Below is a small trained network, with its code and all its weights. Each question gives an input and a class and asks what happens when units are switched off, that is, made to give their printed mean instead of their output.

import numpy as np


def w(rows, s, z=0):
    codes = np.array(rows[::2]) - 128.0
    scale = np.full(codes.shape[1], s)
    scale[-1] = z or s
    return codes * scale


def f(y):
    return y / 2 * (1 + np.tanh(0.7978845608 * (y + 0.044715 * y**3)))


def log_softmax(a):
    a = a - a.max(-1, keepdims=True)
    return a - np.log(np.exp(a).sum(-1, keepdims=True))


def net(x, mask):
    res = np.array(x, float).reshape(1, 4) / 4 @ E
    y = f(res @ A[0][:, :-1].T + A[0][:, -1])
    res = res + np.where(mask, y, B[0][:, -1]) @ B[0][:, :-1]
    return log_softmax(res[-1] @ U[:, :-1].T + U[:, -1])


A, B = {}, {}
E = w([
[254,218,173],'x0',
[128,128,129],'x1',
[66,197,10],'x2',
[10,184,210],'x3',
],0.0082)
A[0] = w([
[172,83,78,136],'neuron 0',
[109,53,81,62],'neuron 1',
[94,62,133,103],'neuron 2',
[147,116,156,116],'neuron 3',
[68,110,141,49],'neuron 4',
[199,72,45,2],'neuron 5',
[175,77,86,125],'neuron 6',
[93,85,119,115],'neuron 7',
[52,77,100,53],'neuron 8',
[149,213,34,118],'neuron 9',
[98,23,102,72],'neuron 10',
[193,36,97,32],'neuron 11',
[79,84,123,99],'neuron 12',
[140,89,155,112],'neuron 13',
[97,176,97,87],'neuron 14',
[153,170,140,64],'neuron 15',
[122,143,10,96],'neuron 16',
[210,26,198,181],'neuron 17',
[202,182,107,115],'neuron 18',
[174,228,158,72],'neuron 19',
[78,152,203,28],'neuron 20',
[101,180,83,98],'neuron 21',
],0.014,0.007)
B[0] = w([
[24,166,167,185],'neuron 0',
[209,196,144,164],'neuron 1',
[218,139,88,162],'neuron 2',
[208,72,118,142],'neuron 3',
[145,182,146,146],'neuron 4',
[60,226,189,185],'neuron 5',
[26,179,155,183],'neuron 6',
[197,144,118,154],'neuron 7',
[195,174,146,171],'neuron 8',
[198,26,191,198],'neuron 9',
[217,195,86,179],'neuron 10',
[123,167,255,185],'neuron 11',
[202,148,137,159],'neuron 12',
[155,81,151,148],'neuron 13',
[123,55,207,149],'neuron 14',
[206,227,138,136],'neuron 15',
[173,66,176,196],'neuron 16',
[161,49,103,248],'neuron 17',
[144,167,93,185],'neuron 18',
[211,181,90,174],'neuron 19',
[112,170,246,156],'neuron 20',
[183,66,172,159],'neuron 21',
],0.0075,0.014)
U = w([
[220,196,97,94],'0',
[89,166,232,151],'1',
[184,10,196,54],'2',
[148,117,136,249],'3',
[94,102,64,189],'4',
[74,153,53,69],'5',
[38,173,18,70],'6',
],0.011,0.016)

Each question gives the input, the list of numbers given to net, and the class t.
The units are the neurons (one row each of A and B). Each row of codes is followed by its name. A weight is (code - 128) times the scale printed after its matrix; where a second scale follows, it is the last column's (A, B and U).
mask holds one flag per neuron, in row order. A switched-off neuron (its flag False) gives its mean, the last column of its row in B, instead of its output. The means were averaged over made-up inputs and are rounded, as every weight is.
A unit's drop is (log p(t) with every unit on - log p(t) with that unit switched off) / (log p(t) with every unit on - log p(t) with every unit switched off).
The circuit of an input: a set's keep is (log p(t) with only the set's units on - log p(t) with every unit switched off) / (log p(t) with every unit on - log p(t) with every unit switched off). Starting from the 12 units with the biggest drops (on a tie, the unit counted first), units are removed one at a time, each time the one whose removal leaves the highest keep (on an exact tie, the one counted first), for as long as the keep stays at least 0.8.
circuit, biggest first: the units of the circuit, biggest drop first
top k neurons: the k neurons with the biggest drops, biggest first
drop when u is switched off: that unit's drop, to one decimal
input [8,2,6,8], class 0: circuit, biggest first => [neuron 19]
input [5,0,4,-6], class 1: circuit, biggest first => [neuron 5; neuron 0; neuron 6]
input [-8,-2,8,-4], class 0: top 3 neurons => [neuron 10; neuron 1; neuron 8]
input [2,2,6,5], class 2: circuit, biggest first => [neuron 9; neuron 21; neuron 14]
input [-8,-5,-8,-3], class 0: circuit, biggest first => [neuron 10; neuron 1]
input [-4,-1,7,-8], class 1: circuit, biggest first => [neuron 5; neuron 0]
input [-2,1,3,1], class 4: circuit, biggest first => [neuron 11; neuron 20; neuron 1]
input [-6,5,4,-5], class 0: top 2 neurons => [neuron 10; neuron 1]
input [6,-4,-6,1], class 0: top 2 neurons => [neuron 19; neuron 9]
input [4,-3,-7,-8], class 1: top 3 neurons => [neuron 5; neuron 11; neuron 6]
input [1,5,6,-5], class 2: top 3 neurons => [neuron 9; neuron 16; neuron 21]
input [2,-6,-6,5], class 2: top 4 neurons => [neuron 5; neuron 17; neuron 6; neuron 0]
input [-6,1,6,-6], class 0: top 2 neurons => [neuron 10; neuron 1]
input [-7,5,4,-7], class 0: circuit, biggest first => [neuron 10]
input [-1,-6,4,-7], class 1: drop when neuron 16 is switched off => 0.0
input [-3,6,-5,-6], class 1: drop when neuron 5 is switched off => 0.2
input [-4,-8,8,-5], class 2: drop when neuron 9 is switched off => 0.4
